Here is a tiny trained network, its code and every weight. The questions are about switching its units off for an input and a class, where a switched-off unit gives its printed mean instead of its output.

import numpy as np


def w(rows, s, z=0):
    codes = np.array(rows[::2]) - 128.0
    scale = np.full(codes.shape[1], s)
    scale[-1] = z or s
    return codes * scale


def f(y):
    return np.maximum(y, 0)


def log_softmax(a):
    a = a - a.max(-1, keepdims=True)
    return a - np.log(np.exp(a).sum(-1, keepdims=True))


def net(x, mask):
    res = np.array(x, float).reshape(1, 6) / 4 @ E
    y = f(res @ A[0][:, :-1].T + A[0][:, -1])
    res = res + np.where(mask, y, B[0][:, -1]) @ B[0][:, :-1]
    return log_softmax(res[-1] @ U[:, :-1].T + U[:, -1])


A, B = {}, {}
E = w([
[130,125,125,131,128,125,124],'x0',
[128,112,44,61,50,58,216],'x1',
[2,167,54,176,145,123,107],'x2',
[137,115,118,144,140,127,139],'x3',
[151,73,41,95,109,247,81],'x4',
[171,231,106,170,99,193,162],'x5',
],0.0091)
A[0] = w([
[55,62,160,67,144,88,66,69],'neuron 0',
[141,73,60,130,128,208,103,19],'neuron 1',
[96,200,217,185,163,13,215,25],'neuron 2',
[35,126,71,167,129,138,79,87],'neuron 3',
[83,51,123,163,181,98,111,130],'neuron 4',
[131,125,112,123,155,202,92,128],'neuron 5',
[30,182,72,106,150,120,96,29],'neuron 6',
[114,69,135,98,167,88,105,54],'neuron 7',
[144,255,99,207,98,196,162,131],'neuron 8',
[235,91,184,54,115,139,123,54],'neuron 9',
[170,152,175,162,211,150,99,49],'neuron 10',
[119,125,64,56,85,71,233,2],'neuron 11',
[178,114,195,101,78,153,93,68],'neuron 12',
[79,134,232,178,225,190,41,60],'neuron 13',
[133,118,135,109,145,123,143,80],'neuron 14',
[134,105,49,72,90,165,130,101],'neuron 15',
],0.0096,0.0084)
B[0] = w([
[153,179,213,106,157,228,152,195],'neuron 0',
[195,210,145,122,117,88,48,192],'neuron 1',
[196,157,108,107,127,105,2,240],'neuron 2',
[169,156,93,187,190,91,178,216],'neuron 3',
[145,149,171,56,144,173,173,200],'neuron 4',
[141,93,150,108,104,63,67,202],'neuron 5',
[170,193,110,209,167,101,160,183],'neuron 6',
[154,206,173,123,120,185,140,160],'neuron 7',
[139,121,204,42,169,172,177,254],'neuron 8',
[167,199,76,213,180,67,208,221],'neuron 9',
[58,89,99,145,63,152,127,179],'neuron 10',
[82,77,119,189,7,228,133,219],'neuron 11',
[142,155,85,164,147,91,148,175],'neuron 12',
[88,78,74,152,30,166,150,245],'neuron 13',
[132,155,130,150,111,135,117,131],'neuron 14',
[125,117,153,110,118,90,53,219],'neuron 15',
],0.0089)
U = w([
[100,98,94,153,37,163,131,87],'0',
[166,151,121,94,130,90,6,90],'1',
[157,157,85,207,195,91,196,91],'2',
[120,106,125,83,154,105,134,249],'3',
[148,144,181,44,155,184,178,89],'4',
],0.011,0.019)

Each question gives the input, the list of numbers given to net, and the class t.
The units are the neurons (one row each of A and B). Each row of codes is followed by its name. A weight is (code - 128) times the scale printed after its matrix; where a second scale follows, it is the last column's (A, B and U).
mask holds one flag per neuron, in row order. A switched-off neuron (its flag False) gives its mean, the last column of its row in B, instead of its output. The means were averaged over made-up inputs and are rounded, as every weight is.
A unit's drop is (log p(t) with every unit on - log p(t) with that unit switched off) / (log p(t) with every unit on - log p(t) with every unit switched off).
The circuit of an input: a set's keep is (log p(t) with only the set's units on - log p(t) with every unit switched off) / (log p(t) with every unit on - log p(t) with every unit switched off). Starting from the 12 units with the biggest drops (on a tie, the unit counted first), units are removed one at a time, each time the one whose removal leaves the highest keep (on an exact tie, the one counted first), for as long as the keep stays at least 0.8.
circuit, biggest first: the units of the circuit, biggest drop first
most important unit: the unit with the biggest drop
k most important neurons: the k neurons with the biggest drops, biggest first
drop of u: that unit's drop, to one decimal
input [-4,0,-2,-2,-3,-8], class 4: circuit, biggest first => (neuron 0)
input [2,2,6,1,-1,-5], class 2: circuit, biggest first => (neuron 3; neuron 6)
input [3,-8,7,-3,-3,-8], class 0: 3 most important neurons => (neuron 13; neuron 8; neuron 10)
input [0,5,3,5,-3,-2], class 0: 3 most important neurons => (neuron 11; neuron 8; neuron 9)
input [-6,6,-7,5,-2,7], class 2: 3 most important neurons => (neuron 9; neuron 13; neuron 4)
input [-3,-5,0,0,0,-4], class 0: 2 most important neurons => (neuron 13; neuron 8)
input [-8,-6,5,4,8,4], class 1: 2 most important neurons => (neuron 1; neuron 5)
input [7,-5,-2,4,1,-7], class 4: 2 most important neurons => (neuron 0; neuron 4)
input [-3,3,6,8,7,7], class 3: 2 most important neurons => (neuron 8; neuron 2)
input [-3,7,2,3,-8,1], class 1: 2 most important neurons => (neuron 2; neuron 13)
input [-6,-7,8,0,6,1], class 2: 3 most important neurons => (neuron 3; neuron 6; neuron 11)
input [-1,3,7,-1,7,3], class 1: 4 most important neurons => (neuron 15; neuron 1; neuron 9; neuron 5)
input [4,-8,-4,2,7,3], class 0: 2 most important neurons => (neuron 13; neuron 10)
input [7,-8,-7,7,5,3], class 0: 2 most important neurons => (neuron 13; neuron 10)
input [-3,-3,-8,-1,-5,-5], class 2: most important unit => neuron 9
input [-1,6,5,6,0,7], class 4: 2 most important neurons => (neuron 8; neuron 13)
input [-7,-7,-5,1,-2,5], class 0: drop of neuron 10 => 0.4
input [-1,3,4,-1,-4,1], class 1: drop of neuron 2 => 1.3
input [-2,1,5,-3,6,8], class 4: drop of neuron 8 => 2.3
input [7,-2,5,-5,-4,-7], class 4: most important unit => neuron 0
